Below are the code and all the weights of a small trained network. Each question names an input and a class and asks about switching units off, where a switched-off unit gives its printed mean instead of its output.

import numpy as np


def w(rows, s, z=0):
    codes = np.array(rows[::2]) - 128.0
    scale = np.full(codes.shape[1], s)
    scale[-1] = z or s
    return codes * scale


def f(y):
    return np.maximum(y, 0)


def log_softmax(a):
    a = a - a.max(-1, keepdims=True)
    return a - np.log(np.exp(a).sum(-1, keepdims=True))


def net(x, mask):
    res = np.array(x, float).reshape(1, 8) / 4 @ E
    y = f(res @ A[0][:, :-1].T + A[0][:, -1])
    res = res + np.where(mask, y, B[0][:, -1]) @ B[0][:, :-1]
    return log_softmax(res[-1] @ U[:, :-1].T + U[:, -1])


A, B = {}, {}
E = w([
[129,125,126,131,127,128],'x0',
[128,128,127,130,127,122],'x1',
[129,82,151,225,120,174],'x2',
[234,149,113,167,245,114],'x3',
[129,123,126,129,136,134],'x4',
[177,54,115,110,69,19],'x5',
[127,131,132,127,128,127],'x6',
[20,87,36,160,192,94],'x7',
],0.011)
A[0] = w([
[55,170,146,93,158,194,57],'n0',
[123,131,130,242,70,142,254],'n1',
[22,113,174,101,21,149,88],'n2',
[210,166,246,95,78,162,48],'n3',
[113,219,75,1,131,88,41],'n4',
[62,242,168,136,186,226,39],'n5',
],0.0081,0.0058)
B[0] = w([
[121,108,128,122,124,119,195],'n0',
[140,122,106,56,126,221,234],'n1',
[189,170,163,177,194,92,255],'n2',
[8,106,137,167,141,127,222],'n3',
[148,142,62,145,98,221,205],'n4',
[173,42,143,132,90,59,232],'n5',
],0.013,0.0094)
U = w([
[124,141,129,99,123,139,254],'0',
[111,137,135,88,127,138,238],'1',
[14,122,102,159,142,117,87],'2',
[196,194,153,196,177,123,56],'3',
[170,64,129,105,4,73,39],'4',
[153,159,92,105,64,219,53],'5',
],0.013,0.0099)

Each question gives the input, the list of numbers given to net, and the class t.
The units are the neurons (one row each of A and B). Each row of codes is followed by its name. A weight is (code - 128) times the scale printed after its matrix; where a second scale follows, it is the last column's (A, B and U).
mask holds one flag per neuron, in row order. A switched-off neuron (its flag False) gives its mean, the last column of its row in B, instead of its output. The means were averaged over made-up inputs and are rounded, as every weight is.
A unit's drop is (log p(t) with every unit on - log p(t) with that unit switched off) / (log p(t) with every unit on - log p(t) with every unit switched off).
The circuit of an input: a set's keep is (log p(t) with only the set's units on - log p(t) with every unit switched off) / (log p(t) with every unit on - log p(t) with every unit switched off). Starting from all 6 units, units are removed one at a time, each time the one whose removal leaves the highest keep (on an exact tie, the one counted first), for as long as the keep stays at least 0.8.
circuit, biggest first: the units of the circuit, biggest drop first
most important unit: the unit with the biggest drop
k most important neurons: the k neurons with the biggest drops, biggest first
drop of u: that unit's drop, to one decimal
input [0,-1,-4,-1,-4,2,7,-1], class 5: most important unit : n5
input [-4,-3,6,1,-8,4,-6,-1], class 5: circuit, biggest first : n5, n1
input [8,4,-5,-6,7,6,4,-6], class 1: circuit, biggest first : n5, n3
input [-2,4,8,2,-5,3,-1,7], class 5: circuit, biggest first : n1, n3
input [-1,3,8,-1,7,7,5,5], class 5: circuit, biggest first : n1, n5
input [6,8,6,-2,5,1,-5,7], class 0: 2 most important neurons : n3, n1
input [5,-6,-4,-5,-2,5,-4,0], class 0: 2 most important neurons : n5, n2
input [7,-5,-8,-4,-1,4,7,0], class 5: 2 most important neurons : n4, n5
input [3,-5,7,3,-6,-6,3,3], class 5: 2 most important neurons : n1, n2
input [4,-6,-8,5,-5,4,-3,3], class 5: 2 most important neurons : n4, n2
input [-1,0,-5,4,3,-7,-5,4], class 4: circuit, biggest first : n5, n2
input [6,7,1,3,5,4,8,-4], class 0: 2 most important neurons : n5, n2
input [-8,5,5,7,2,6,0,-3], class 1: 2 most important neurons : n2, n5
input [-5,8,-2,6,1,-1,7,-5], class 0: circuit, biggest first : n2
input [6,8,7,-6,-5,-8,8,-7], class 0: 3 most important neurons : n1, n2, n3
input [-6,-6,-4,-8,-5,7,3,-3], class 3: 2 most important neurons : n2, n5
input [2,-6,-6,-7,-5,2,-5,1], class 3: 2 most important neurons : n2, n1
input [-7,-6,0,-6,5,-4,-3,4], class 1: 2 most important neurons : n3, n0
input [-8,0,0,3,8,6,-2,-7], class 1: 2 most important neurons : n5, n3
input [-2,6,8,1,-4,-6,4,2], class 5: circuit, biggest first : n1
input [5,-1,5,-2,2,-4,-4,-6], class 2: 2 most important neurons : n3, n4
input [-5,-8,0,-2,4,7,2,-3], class 0: 3 most important neurons : n5, n3, n0
input [5,-5,3,-4,0,5,4,4], class 0: circuit, biggest first : n5, n3, n2
input [-1,3,-6,4,-1,-4,-1,-4], class 5: drop of n1 : -0.7
input [3,5,1,-8,-2,-8,-4,-6], class 3: drop of n2 : 2.1
input [-4,3,7,-7,-3,-3,4,-7], class 2: drop of n3 : 1.9
input [8,1,-5,-3,7,5,-7,-7], class 1: drop of n1 : -0.1
